Below is a small trained network, with its code and all its weights. Each question gives an input and a target symbol and asks what happens when units are switched off, that is, made to give their printed mean instead of their output.

import numpy as np


def w(rows, s, z=0):
    codes = np.array(rows[::2]) - 128.0
    scale = np.full(codes.shape[1], s)
    scale[-1] = z or s
    return codes * scale


def f(y):
    return np.maximum(y, 0)


def softmax(a):
    e = np.exp(a - a.max(-1, keepdims=True))
    return e / e.sum(-1, keepdims=True)


def log_softmax(a):
    a = a - a.max(-1, keepdims=True)
    return a - np.log(np.exp(a).sum(-1, keepdims=True))


def net(x, mask):
    ids = ['αβδζθλξπτφψ'.index(c) for c in x.split()]
    T = len(ids)
    res = E[ids] + P[:T]
    r = res
    for j in range(3):
        rows = slice(3 * j, 3 * j + 3)
        q, k, v = (r @ M[0][rows].T for M in (Q, K, V))
        z = softmax(np.where(np.tri(T) > 0, q @ k.T / 3**0.5, -1e9)) @ v
        o = O[0][rows]
        res = res + np.where(mask[j], z, o[:, -1]) @ o[:, :-1]
    y = f(res @ A[0][:, :-1].T + A[0][:, -1])
    res = res + np.where(mask[3:7], y, B[0][:, -1]) @ B[0][:, :-1]
    return log_softmax(res[-1] @ U[:, :-1].T + U[:, -1])


Q, K, V, O, A, B = {}, {}, {}, {}, {}, {}
E = w([
[122,65,151],'α',
[104,89,129],'β',
[221,136,147],'δ',
[112,83,110],'ζ',
[247,188,46],'θ',
[87,30,219],'λ',
[124,154,216],'ξ',
[145,39,115],'π',
[122,42,171],'τ',
[193,162,178],'φ',
[211,236,143],'ψ',
],0.013)
P = w([
[131,156,160],'0',
[218,60,107],'1',
[243,55,117],'2',
[234,64,153],'3',
[248,78,182],'4',
[255,33,163],'5',
[230,43,241],'6',
],0.013)
Q[0] = w([
[233,17,200],'head 0',
[65,215,6],'head 0',
[163,142,97],'head 0',
[133,113,213],'head 1',
[220,105,100],'head 1',
[38,168,35],'head 1',
[203,72,34],'head 2',
[207,231,141],'head 2',
[141,121,244],'head 2',
],0.013)
K[0] = w([
[119,215,159],'head 0',
[246,95,173],'head 0',
[66,132,161],'head 0',
[31,135,137],'head 1',
[62,121,148],'head 1',
[163,46,108],'head 1',
[204,56,94],'head 2',
[189,186,139],'head 2',
[158,120,232],'head 2',
],0.014)
V[0] = w([
[139,7,139],'head 0',
[195,109,95],'head 0',
[125,124,172],'head 0',
[122,173,141],'head 1',
[97,168,157],'head 1',
[191,63,76],'head 1',
[98,45,110],'head 2',
[75,145,109],'head 2',
[136,124,81],'head 2',
],0.018)
O[0] = w([
[124,1,196,170],'head 0',
[103,186,206,116],'head 0',
[78,71,119,169],'head 0',
[139,155,116,127],'head 1',
[86,108,54,138],'head 1',
[132,141,226,110],'head 1',
[147,177,129,186],'head 2',
[203,107,140,6],'head 2',
[82,130,223,95],'head 2',
],0.011,0.016)
A[0] = w([
[213,55,164,236],'neuron 0',
[95,144,27,4],'neuron 1',
[88,108,125,39],'neuron 2',
[2,39,139,253],'neuron 3',
],0.0071,0.0039)
B[0] = w([
[168,225,158,221],'neuron 0',
[226,161,136,153],'neuron 1',
[159,84,148,139],'neuron 2',
[255,205,112,253],'neuron 3',
],0.0064,0.018)
U = w([
[121,124,125,118],'α',
[133,203,143,63],'β',
[192,162,125,129],'δ',
[80,134,89,150],'ζ',
[161,2,99,75],'θ',
[119,107,48,80],'λ',
[167,157,120,197],'ξ',
[22,111,144,219],'π',
[135,116,213,73],'τ',
[116,114,109,114],'φ',
[185,199,104,8],'ψ',
],0.0096,0.017)

Each question gives the input, a string of symbols that net reads in full, and the target symbol t.
The units are the heads (3 rows each of Q, K, V and O) and the neurons (one row each of A and B). Each row of codes is followed by its name. A weight is (code - 128) times the scale printed after its matrix; where a second scale follows, it is the last column's (O, A, B and U).
mask holds one flag per unit, heads first, then neurons. A switched-off unit (its flag False) gives its mean, the last column of its rows in O or B, instead of its output. The means were averaged over made-up inputs and are rounded, as every weight is.
A unit's drop is (log p(t) with every unit on - log p(t) with that unit switched off) / (log p(t) with every unit on - log p(t) with every unit switched off).
The circuit of an input: a set's keep is (log p(t) with only the set's units on - log p(t) with every unit switched off) / (log p(t) with every unit on - log p(t) with every unit switched off). Starting from all 7 units, units are removed one at a time, each time the one whose removal leaves the highest keep (on an exact tie, the one counted first), for as long as the keep stays at least 0.8.
units of the circuit, in order: the units of the circuit, biggest drop first
unit that matters most: the unit with the biggest drop
top k neurons: the k neurons with the biggest drops, biggest first
heads that matter: for each layer, one digit per head in row order, 1 if its drop is at least 0.15 and else 0, layers parted by /
drop of u: that unit's drop, to one decimal
input π φ π π ζ ζ τ, target τ: unit that matters most => head 1
input λ λ λ π ξ λ, target θ: heads that matter => 110
input δ λ θ λ ζ π, target π: heads that matter => 101
input δ π π φ λ, target π: heads that matter => 100
input δ ζ τ δ δ λ α, target π: units of the circuit, in order => [neuron 3; head 0; neuron 0; neuron 1]
input π λ λ α, target τ: units of the circuit, in order => [head 1; head 0]
input π θ π, target τ: heads that matter => 111
input ξ α δ δ ζ δ, target λ: units of the circuit, in order => [head 1; head 0]
input θ α δ, target β: units of the circuit, in order => [head 0; head 2]
input ξ ξ φ, target λ: top 2 neurons => [neuron 0; neuron 3]
input θ φ ψ θ, target β: units of the circuit, in order => [head 0; head 2]
input δ λ θ, target π: top 2 neurons => [neuron 3; neuron 0]
input λ θ π λ φ, target θ: drop of head 0 => 0.3
input ψ λ δ λ τ λ α, target ψ: units of the circuit, in order => [head 0]
input θ φ δ π ξ λ δ, target β: drop of head 0 => 0.8
input λ λ ξ λ λ, target θ: drop of head 0 => 0.7
